[ 42   7  31  26 -73  11 -70] >> 26, 42

[[ 79 -47 -56 -14 -35]
 [  2   5   9 -18  19]
 [  1 -18  12  12   3]] >> 9, 79

[-55 -90 -57 -84 -68] >> -57, -55

[ 71  40  -9  36 -34] >> -9, 71

[-69 -60 -34 -73 -79] >> -34, -34

[[  6  64  -9 -48   1]
 [  0  16  -6   0 -14]
 [  3 -77   5  62   1]] >> -6, 64
---
 22  -27   57   -5  -26  -11
-38   79   60   71   -5   -2
 17   21   69   39  -73  -62
| -26

-80   -1    6   13   31
 76  -14   40   -4    5
 33  -23   66    8   40
| 13

-70   61  -57  -60  -72   59
-20  -46  -32  -24  -26  -34
 19  -24   11   13   18  -19
| -72

 17  -66  -46   77
-46  -13    6   50
-48  -36  -31    9
| -46

 39  -55  -52   79   77  -44  -32
 84   -3    6  -13   -4  -63  -61
-39   -5  -55   56   -9   31  -32
| -44

 13  -23  -15  -13
 34  -76  -49   24
 52  -23  -72    8
| -15

-24   -1  -12    9
 -3   -1    7   15
-85    2    6  -24
| -12

-11   13   84  -55  -26  -25
-10   14   82  -52  -24  -23
 -9   14   80  -49  -23  -22
| -26
---
(8, 6, 2, 4, 5) ans = 8, 6
((-665, -16, -578, -61), (889, -117, 822, 171)) ans = 889, 822
(5369, 8020, 4479, 7531, 9829, 1042, 6553) ans = 9829, 8020
(16, 48, 224, 236, 88, 179) ans = 236, 224
(728, 876, 376, 795, 462, 165) ans = 876, 795
(5822, 6941, 9427, 3035) ans = 9427, 6941
---
[[ 13   2   5 -21 -52 -62  15]
 [ 77 -31 -18   4  15 -50  91]] → 15

[[ 85  -2 -25  66 -39]
 [ 41  25  -7  33 -13]] → -7

[[-12  -9  40 -10 -35 -72]
 [ 86  40 -87 -21 -80   8]] → -21

[[-16   1 -54  24]
 [ -4 -10 -66  31]] → -10

[[ 13   2  -7  26 -15 -68]
 [-51 -30   7 -25   9 -68]] → -25

[[ 42 -47 -68  52  67 -56]
 [-64  56  72 -63 -43  69]] → -63
---
[[-53, 37, -71, -77, 22, 54], [57, -22, 62, -78, -70, -63], [42, -63, 48, -12, 67, 49]] ==> 54
[[-9, 30, 16, -55], [16, -37, 2, 63], [30, -1, 81, -27]] ==> -55
[[-72, 69, 0, -7], [-69, 8, 62, 46], [-84, 15, 65, 53]] ==> -7
[[-86, 62, -30, -50, -92], [47, 11, 79, 94, 80], [-91, -79, 3, 60, -9]] ==> -92
[[55, 44, -89, -45], [57, 46, -91, -46], [-42, -32, 93, 52]] ==> -45
[[-47, -54, 40, -42, 43, -40, -47], [66, 72, -60, 58, -58, 53, 66], [-48, -54, 41, -43, 43, -39, -48]] ==> -47
[[-6, -8, -31, 25, 0, -62], [-26, -1, 68, 1, 4, 41], [-26, 12, -31, -18, 4, -14]] ==> -62
[[9, 11, -7, 7], [76, 4, -7, 5], [9, 10, -6, 8]] ==> 7
---
-0.20,-0.19,-0.07,0.10,0.07,0.01,-0.23
0.08,0.07,-0.01,-0.12,-0.17,-0.01,0.13
0.04,0.02,-0.11,-0.10,-0.15,-0.18,0.00
result: -0.23, 0.04

-34.412,159.899,-100.429,-87.315 result: -87.315, -34.412

-0.173,0.130,0.033,-0.036,-0.022 result: -0.022, -0.173

-1.783,1.669,0.740,1.337 result: 1.337, -1.783

-140.476,111.016,-145.632,-191.883,-209.149,-195.899
-142.379,175.157,-136.112,-192.239,-222.248,-198.415
result: -195.899, -142.379

-1.8,-0.8,-1.0,-0.3,-1.3,-1.5,0.9
-1.7,0.7,-1.4,0.0,1.3,-1.7,-0.8
-1.7,-1.1,-0.6,-1.6,1.2,-1.3,0.3
result: 0.9, -1.7

-0.05,-0.05,0.05,0.04,-0.15,0.03,0.17 result: 0.17, -0.05

-0.8,-1.4,-1.3,1.0,0.6,-0.7 result: -0.7, -0.8
---
21  10  61  16  15  26
16  35  15  21   4  21
26  32  79  18  14  17
-> 16

 358  -671   879  -495
 296   256    43   356
  -8    81   278   -46
-> -671

101  216  200  106  147
 19  127  109  213  214
 40  159  138  184  198
-> 200

291  950  363  894  964
811  148  740  206  134
810  148  740  207  135
-> 363

-30   31  -11    4  -15
-30   31  -12    4  -16
-48    6  -45   12    2
-> -11

 78   33   89  108  105   90
105  192  113  120   70   97
120   76  111   82   90  154
-> 108
